Below is a small trained network, with its code and all its weights. Each question gives an input and a target symbol and asks what happens when units are switched off, that is, made to give their printed mean instead of their output.

import numpy as np


def w(rows, s, z=0):
    codes = np.array(rows[::2]) - 128.0
    scale = np.full(codes.shape[1], s)
    scale[-1] = z or s
    return codes * scale


def f(y):
    return y / 2 * (1 + np.tanh(0.7978845608 * (y + 0.044715 * y**3)))


def softmax(a):
    e = np.exp(a - a.max(-1, keepdims=True))
    return e / e.sum(-1, keepdims=True)


def log_softmax(a):
    a = a - a.max(-1, keepdims=True)
    return a - np.log(np.exp(a).sum(-1, keepdims=True))


def net(x, mask):
    ids = ['βγδηθλμξσφω'.index(c) for c in x.split()]
    T = len(ids)
    res = E[ids] + P[:T]
    u = 0
    for l in range(3):
        q, k, v = (res @ M[l].T for M in (Q, K, V))
        z = softmax(np.where(np.tri(T) > 0, q @ k.T / 3**0.5, -1e9)) @ v
        res = res + np.where(mask[u], z, O[l][:, -1]) @ O[l][:, :-1]
        u += 1
        y = f(res @ A[l][:, :-1].T + A[l][:, -1])
        res = res + np.where(mask[u : u + 4], y, B[l][:, -1]) @ B[l][:, :-1]
        u += 4
    return log_softmax(res[-1] @ U[:, :-1].T + U[:, -1])


Q, K, V, O, A, B = {}, {}, {}, {}, {}, {}
E = w([
[115,139,139,179],'β',
[142,135,131,152],'γ',
[170,169,120,83],'δ',
[4,171,86,113],'η',
[116,82,122,173],'θ',
[149,130,141,146],'λ',
[68,138,150,107],'μ',
[91,82,150,100],'ξ',
[202,213,108,188],'σ',
[162,145,170,121],'φ',
[142,198,122,166],'ω',
],0.023)
P = w([
[163,105,108,110],'0',
[23,131,147,121],'1',
[202,124,163,162],'2',
[162,62,63,78],'3',
[11,132,180,153],'4',
[204,129,162,160],'5',
[161,60,55,82],'6',
[12,132,180,150],'7',
[205,126,167,153],'8',
[159,57,53,78],'9',
[9,131,184,156],'10',
[208,130,164,156],'11',
],0.012)
Q[0] = w([
[161,76,214,178],'L0H0',
[3,5,121,54],'L0H0',
[98,107,42,87],'L0H0',
],0.0055)
K[0] = w([
[132,68,97,98],'L0H0',
[158,148,143,1],'L0H0',
[85,121,130,92],'L0H0',
],0.0076)
V[0] = w([
[98,10,255,235],'L0H0',
[74,60,177,81],'L0H0',
[106,239,238,228],'L0H0',
],0.0031)
O[0] = w([
[81,149,121,146,15],'L0H0',
[131,71,142,135,11],'L0H0',
[254,160,200,161,252],'L0H0',
],0.0084,0.0014)
A[0] = w([
[189,68,45,165,40],'L0N0',
[40,67,166,126,2],'L0N1',
[7,167,226,254,81],'L0N2',
[215,67,85,217,13],'L0N3',
],0.0089,0.0025)
B[0] = w([
[2,197,98,139,154],'L0N0',
[97,116,186,174,171],'L0N1',
[145,159,103,72,254],'L0N2',
[60,92,51,182,190],'L0N3',
],0.013,0.0053)
Q[1] = w([
[83,254,249,185],'L1H0',
[241,34,154,182],'L1H0',
[128,93,7,89],'L1H0',
],0.0042)
K[1] = w([
[44,107,75,218],'L1H0',
[63,102,80,96],'L1H0',
[102,119,65,1],'L1H0',
],0.0073)
V[1] = w([
[97,134,71,106],'L1H0',
[162,115,147,112],'L1H0',
[141,174,2,64],'L1H0',
],0.0082)
O[1] = w([
[169,13,121,168,162],'L1H0',
[118,51,72,2,105],'L1H0',
[51,151,110,67,253],'L1H0',
],0.0048,0.0051)
A[1] = w([
[249,168,124,94,200],'L1N0',
[205,68,142,119,80],'L1N1',
[179,196,67,77,181],'L1N2',
[104,95,117,63,254],'L1N3',
],0.013,0.0037)
B[1] = w([
[27,139,175,137,250],'L1N0',
[141,2,90,130,146],'L1N1',
[121,138,89,98,250],'L1N2',
[225,192,93,185,190],'L1N3',
],0.0094,0.011)
Q[2] = w([
[223,76,3,61],'L2H0',
[211,69,110,205],'L2H0',
[28,185,40,104],'L2H0',
],0.0048)
K[2] = w([
[30,136,155,197],'L2H0',
[177,87,34,2],'L2H0',
[98,69,123,100],'L2H0',
],0.0071)
V[2] = w([
[212,156,45,185],'L2H0',
[74,196,1,231],'L2H0',
[78,18,92,64],'L2H0',
],0.003)
O[2] = w([
[156,90,147,255,102],'L2H0',
[80,52,86,147,255],'L2H0',
[58,149,140,155,79],'L2H0',
],0.0089,0.0029)
A[2] = w([
[131,212,127,58,62],'L2N0',
[254,83,86,141,105],'L2N1',
[114,177,43,150,56],'L2N2',
[139,115,22,188,1],'L2N3',
],0.0068,0.0058)
B[2] = w([
[140,31,163,167,253],'L2N0',
[145,92,101,2,129],'L2N1',
[200,46,199,124,239],'L2N2',
[177,105,186,38,191],'L2N3',
],0.0085,0.0045)
U = w([
[108,137,103,164,181],'β',
[127,150,131,173,150],'γ',
[158,174,49,38,252],'δ',
[89,214,131,197,127],'η',
[64,92,89,138,63],'θ',
[174,202,247,105,211],'λ',
[217,168,200,168,136],'μ',
[130,107,250,168,126],'ξ',
[168,72,202,82,15],'σ',
[35,132,163,52,64],'φ',
[115,179,129,160,152],'ω',
],0.011,0.0035)

Each question gives the input, a string of symbols that net reads in full, and the target symbol t.
The units are the heads (3 rows each of Q, K, V and O) and the neurons (one row each of A and B). Each row of codes is followed by its name. A weight is (code - 128) times the scale printed after its matrix; where a second scale follows, it is the last column's (O, A, B and U).
mask holds one flag per unit, layer by layer, with each layer's heads first. A switched-off unit (its flag False) gives its mean, the last column of its rows in O or B, instead of its output. The means were averaged over made-up inputs and are rounded, as every weight is.
A unit's drop is (log p(t) with every unit on - log p(t) with that unit switched off) / (log p(t) with every unit on - log p(t) with every unit switched off).
The circuit of an input: a set's keep is (log p(t) with only the set's units on - log p(t) with every unit switched off) / (log p(t) with every unit on - log p(t) with every unit switched off). Starting from the 12 units with the biggest drops (on a tie, the unit counted first), units are removed one at a time, each time the one whose removal leaves the highest keep (on an exact tie, the one counted first), for as long as the keep stays at least 0.8.
units of the circuit, in order: the units of the circuit, biggest drop first
k most important neurons: the k neurons with the biggest drops, biggest first
k most important neurons of layer l: the k neurons of layer l with the biggest drops, biggest first
drop of u: that unit's drop, to one decimal
input μ δ φ ξ, target δ: units of the circuit, in order -> (L1N0)
input ξ σ δ ξ γ θ δ φ δ δ σ ξ, target σ: 3 most important neurons of layer 0 -> (L0N0 L0N3 L0N2)
input θ φ ξ δ φ μ, target λ: units of the circuit, in order -> (L0N3 L2H0)
input δ ξ φ δ δ σ φ δ φ σ φ μ, target λ: units of the circuit, in order -> (L0N3 L1N1)
input φ φ δ μ, target δ: 3 most important neurons -> (L1N0 L1N3 L0N0)
input β ξ φ θ β ξ δ ξ φ δ β, target λ: 2 most important neurons -> (L0N2 L0N3)
input μ φ γ δ φ, target λ: units of the circuit, in order -> (L0N3 L0N2)
input δ δ δ δ φ δ ξ, target δ: units of the circuit, in order -> (L1N0 L1N3)
input λ φ ξ φ σ φ δ φ δ, target φ: 2 most important neurons of layer 1 -> (L1N0 L1N3)
input δ δ μ φ, target δ: 3 most important neurons of layer 2 -> (L2N1 L2N0 L2N2)
input σ γ γ φ δ ω η η δ φ ω φ, target ξ: 2 most important neurons of layer 1 -> (L1N0 L1N2)
input δ σ σ φ λ ξ δ η β β η ω, target η: units of the circuit, in order -> (L1N0 L2N3 L0H0 L2N2)
input φ μ δ μ φ δ γ φ, target λ: 2 most important neurons of layer 0 -> (L0N3 L0N2)
input δ δ δ δ δ δ φ, target δ: most important neuron of layer 0 -> (L0N1)
input γ δ δ δ δ δ μ, target δ: 3 most important neurons of layer 2 -> (L2N1 L2N0 L2N2)
input φ θ μ δ ω ξ, target σ: 4 most important neurons -> (L1N0 L0N0 L0N3 L1N1)
input σ γ φ δ φ δ β μ η, target δ: 2 most important neurons of layer 1 -> (L1N0 L1N2)
input γ φ φ γ ξ, target λ: 2 most important neurons of layer 0 -> (L0N2 L0N3)
input δ φ δ φ ξ θ δ φ φ, target ξ: drop of L1H0 -> 0.3
input δ γ β γ θ θ, target θ: drop of L1N3 -> 0.3
